Here is a tiny trained network, its code and every weight. The questions are about switching its units off for an input and a target symbol, where a switched-off unit gives its printed mean instead of its output.

import numpy as np


def w(rows, s, z=0):
    codes = np.array(rows[::2]) - 128.0
    scale = np.full(codes.shape[1], s)
    scale[-1] = z or s
    return codes * scale


def norm(h):
    return h / np.sqrt((h * h).mean(-1, keepdims=True) + 1e-5)


def softmax(a):
    e = np.exp(a - a.max(-1, keepdims=True))
    return e / e.sum(-1, keepdims=True)


def log_softmax(a):
    a = a - a.max(-1, keepdims=True)
    return a - np.log(np.exp(a).sum(-1, keepdims=True))


def net(x, mask):
    ids = ['δεζλμξστφψω'.index(c) for c in x.split()]
    T = len(ids)
    res = E[ids] + P[:T]
    u = 0
    for l in range(2):
        r = norm(res)
        for j in range(3):
            rows = slice(3 * j, 3 * j + 3)
            q, k, v = (r @ M[l][rows].T for M in (Q, K, V))
            z = softmax(np.where(np.tri(T) > 0, q @ k.T / 3**0.5, -1e9)) @ v
            o = O[l][rows]
            res = res + np.where(mask[u + j], z, o[:, -1]) @ o[:, :-1]
        u += 3
    return log_softmax(norm(res)[-1] @ U[:, :-1].T + U[:, -1])


Q, K, V, O = {}, {}, {}, {}
E = w([
[22,66,65,106,182,206,95,160,77,94,127],'δ',
[116,119,121,95,219,132,33,196,158,123,102],'ε',
[150,176,102,114,88,107,101,116,56,227,179],'ζ',
[90,125,128,154,165,86,125,168,114,72,54],'λ',
[115,63,6,154,135,154,125,68,182,64,106],'μ',
[130,103,103,207,167,171,125,185,165,74,174],'ξ',
[69,118,68,118,173,179,137,161,219,177,125],'σ',
[124,49,135,114,160,160,126,118,176,141,73],'τ',
[56,117,80,10,123,148,174,83,124,90,60],'φ',
[69,195,212,127,252,176,177,85,127,112,158],'ψ',
[33,177,65,143,130,121,126,196,168,83,126],'ω',
],0.0043)
P = w([
[72,83,164,168,49,128,123,121,108,121,155],'0',
[114,80,82,42,254,9,131,146,242,75,166],'1',
[68,122,54,64,227,100,146,176,170,102,101],'2',
[81,136,26,114,203,130,149,164,152,127,64],'3',
[87,155,38,150,187,143,155,173,140,99,44],'4',
[135,151,41,204,219,161,164,181,137,91,22],'5',
],0.0037)
Q[0] = w([
[135,199,192,172,161,216,155,58,138,109,165],'0.h1',
[144,243,104,153,119,161,150,106,2,212,137],'0.h1',
[243,88,162,178,70,125,107,126,107,163,86],'0.h1',
[150,117,102,120,164,109,66,159,153,145,178],'0.h2',
[209,131,207,162,72,91,105,121,75,80,113],'0.h2',
[159,92,76,126,85,139,87,92,123,164,162],'0.h2',
[110,140,105,73,67,113,188,51,89,117,68],'0.h3',
[73,102,109,142,147,171,133,179,150,73,41],'0.h3',
[129,78,212,112,101,109,153,41,161,67,169],'0.h3',
],0.0068)
K[0] = w([
[128,107,57,148,51,137,105,212,99,120,76],'0.h1',
[114,101,115,90,47,48,62,118,95,182,254],'0.h1',
[182,233,79,142,145,144,123,108,86,173,143],'0.h1',
[115,153,120,171,105,138,136,123,66,166,126],'0.h2',
[190,147,37,113,165,116,151,117,133,119,134],'0.h2',
[148,107,74,145,94,124,159,101,115,130,69],'0.h2',
[174,124,179,204,160,126,84,192,148,135,169],'0.h3',
[95,156,187,150,97,125,114,112,48,191,180],'0.h3',
[201,172,62,102,138,92,131,176,123,184,123],'0.h3',
],0.0075)
V[0] = w([
[128,159,75,156,106,89,153,157,99,123,163],'0.h1',
[139,131,4,124,162,98,63,162,98,139,172],'0.h1',
[88,97,217,187,140,183,133,138,168,73,73],'0.h1',
[148,85,166,104,137,206,185,43,239,145,156],'0.h2',
[165,125,151,185,36,128,217,60,150,143,114],'0.h2',
[75,209,62,102,127,163,138,136,144,217,186],'0.h2',
[91,90,118,86,74,143,75,98,51,160,119],'0.h3',
[119,78,67,84,192,78,85,177,216,105,151],'0.h3',
[111,224,119,150,141,94,194,118,162,44,64],'0.h3',
],0.0037)
O[0] = w([
[134,128,156,143,92,189,140,122,145,121,117,105],'0.h1',
[89,183,180,143,139,177,107,108,187,165,90,217],'0.h1',
[133,92,46,133,148,92,122,116,126,194,182,189],'0.h1',
[102,107,253,89,95,152,136,193,135,138,83,72],'0.h2',
[180,120,178,122,54,128,207,131,101,125,113,2],'0.h2',
[104,151,85,110,91,72,184,220,173,86,166,185],'0.h2',
[104,142,87,148,143,41,158,73,150,149,111,246],'0.h3',
[95,129,199,85,153,186,91,107,179,145,70,149],'0.h3',
[167,105,170,73,94,138,45,106,138,45,179,48],'0.h3',
],0.0043,0.0022)
Q[1] = w([
[103,184,253,47,103,195,108,137,159,82,93],'1.h1',
[76,86,152,136,159,192,126,175,100,83,121],'1.h1',
[99,171,91,68,188,91,108,153,155,203,136],'1.h1',
[102,102,51,164,156,134,115,123,184,151,85],'1.h2',
[230,118,221,144,47,98,116,60,38,138,153],'1.h2',
[128,101,29,144,92,138,97,191,159,123,98],'1.h2',
[233,71,159,119,88,155,76,95,88,121,155],'1.h3',
[19,174,132,127,167,128,191,123,149,101,58],'1.h3',
[65,121,82,116,164,70,179,124,156,121,131],'1.h3',
],0.0068)
K[1] = w([
[132,213,183,121,73,253,94,144,227,112,104],'1.h1',
[129,100,116,107,166,198,159,140,197,39,148],'1.h1',
[109,68,84,194,88,229,132,105,89,78,120],'1.h1',
[82,108,224,191,57,147,127,144,107,105,141],'1.h2',
[111,162,130,48,234,170,119,137,151,114,111],'1.h2',
[125,128,204,156,108,120,147,80,74,157,181],'1.h2',
[177,174,148,95,229,163,112,92,136,123,116],'1.h3',
[99,60,110,183,63,46,132,151,102,145,180],'1.h3',
[58,132,151,135,23,143,153,153,106,144,136],'1.h3',
],0.0063)
V[1] = w([
[190,167,171,108,142,150,117,189,124,170,92],'1.h1',
[164,231,153,75,223,136,97,149,143,117,123],'1.h1',
[105,125,91,52,222,88,120,183,142,124,154],'1.h1',
[95,21,187,151,211,157,118,115,128,132,157],'1.h2',
[42,170,130,93,132,168,103,226,177,37,211],'1.h2',
[136,170,115,175,53,145,162,52,186,145,25],'1.h2',
[74,111,124,2,87,123,142,70,167,69,33],'1.h3',
[138,127,135,238,63,213,67,97,216,102,131],'1.h3',
[184,123,101,132,133,83,85,63,50,53,186],'1.h3',
],0.0048)
O[1] = w([
[169,83,195,46,120,152,140,201,146,118,83,18],'1.h1',
[151,215,148,117,106,172,124,157,216,102,25,94],'1.h1',
[69,161,140,169,95,122,162,87,199,189,74,254],'1.h1',
[134,97,180,163,163,172,122,77,46,236,136,154],'1.h2',
[87,53,58,121,37,169,146,92,188,146,245,115],'1.h2',
[98,163,85,112,153,89,58,237,89,40,95,77],'1.h2',
[62,62,196,206,103,72,9,90,132,77,155,76],'1.h3',
[96,140,56,4,180,190,59,172,88,118,162,34],'1.h3',
[195,213,119,102,103,142,57,39,196,113,100,144],'1.h3',
],0.0043,0.0044)
U = w([
[82,111,82,148,169,77,145,98,96,160,188,253],'δ',
[89,160,160,130,139,193,90,132,203,153,29,149],'ε',
[175,198,104,125,97,98,172,193,154,63,89,143],'ζ',
[254,188,109,121,149,160,49,53,109,100,107,75],'λ',
[111,106,154,108,151,158,41,174,54,65,154,96],'μ',
[183,111,108,44,140,225,151,158,68,157,158,78],'ξ',
[65,51,174,135,92,151,177,222,147,129,144,51],'σ',
[168,100,222,141,165,92,150,148,52,166,57,52],'τ',
[100,112,193,194,71,60,61,89,156,60,132,62],'φ',
[201,122,164,154,54,155,189,74,181,164,154,90],'ψ',
[122,121,65,86,68,172,74,121,184,88,212,54],'ω',
],0.0063,0.0075)

Each question gives the input, a string of symbols that net reads in full, and the target symbol t.
The units are the heads (3 rows each of Q, K, V and O). Each row of codes is followed by its name. A weight is (code - 128) times the scale printed after its matrix; where a second scale follows, it is the last column's (O and U).
mask holds one flag per head, layer by layer. A switched-off head (its flag False) gives its mean, the last column of its rows in O, instead of its output. The means were averaged over made-up inputs and are rounded, as every weight is.
A unit's drop is (log p(t) with every unit on - log p(t) with that unit switched off) / (log p(t) with every unit on - log p(t) with every unit switched off).
The circuit of an input: a set's keep is (log p(t) with only the set's units on - log p(t) with every unit switched off) / (log p(t) with every unit on - log p(t) with every unit switched off). Starting from all 6 units, units are removed one at a time, each time the one whose removal leaves the highest keep (on an exact tie, the one counted first), for as long as the keep stays at least 0.8.
units of the circuit, in order: the units of the circuit, biggest drop first
unit that matters most: the unit with the biggest drop
heads that matter: for each layer, one digit per head in row order, 1 if its drop is at least 0.15 and else 0, layers parted by /
drop when u is switched off: that unit's drop, to one decimal
input φ λ ζ τ ψ, target φ: unit that matters most : 1.h3
input ζ σ ζ σ ξ, target ζ: units of the circuit, in order : (1.h2 0.h2)
input φ ψ ω λ ζ ζ, target φ: units of the circuit, in order : (1.h3 0.h1)
input ψ ε μ φ λ ζ, target ψ: units of the circuit, in order : (1.h2 0.h1 0.h3)
input σ φ μ ε, target σ: units of the circuit, in order : (1.h3 0.h2)
input ω ζ ψ τ, target ω: units of the circuit, in order : (1.h2 0.h3)
input ε ε φ ψ ζ ζ, target ε: units of the circuit, in order : (1.h1 0.h3)
input σ ψ τ ψ, target σ: units of the circuit, in order : (1.h3 0.h2 0.h3)
input τ φ φ, target τ: heads that matter : 010 / 010
input ζ λ ω ζ λ ζ, target ζ: units of the circuit, in order : (1.h2 0.h1)
input λ ζ ψ ζ, target λ: units of the circuit, in order : (0.h2 1.h3 0.h1)
input ψ ψ τ ζ, target ψ: units of the circuit, in order : (1.h2 1.h3 0.h1)
input ζ ψ ψ δ, target ζ: units of the circuit, in order : (1.h2 0.h2)
input φ ζ σ λ λ, target φ: units of the circuit, in order : (1.h3)
input ζ ψ φ τ ψ, target ζ: heads that matter : 000 / 010
input ψ τ ξ ψ τ ψ, target ψ: heads that matter : 101 / 010
input φ ψ τ μ δ, target φ: heads that matter : 000 / 001
input λ ψ λ λ ψ, target λ: heads that matter : 111 / 001
input λ ξ ζ, target λ: heads that matter : 010 / 001
input φ ψ λ ζ ω, target φ: units of the circuit, in order : (1.h3)
input ζ ζ ε ζ φ φ, target ζ: units of the circuit, in order : (1.h2 0.h1)
input μ ε ζ τ ξ τ, target μ: heads that matter : 010 / 011
input ζ ζ τ ζ, target ζ: heads that matter : 010 / 010
input ξ ζ ζ, target ξ: heads that matter : 000 / 001
input ω ζ δ ε ε ζ, target ε: heads that matter : 100 / 100
input ζ λ τ, target ζ: heads that matter : 000 / 010
input ω ζ μ, target ω: drop when 0.h3 is switched off : 0.3
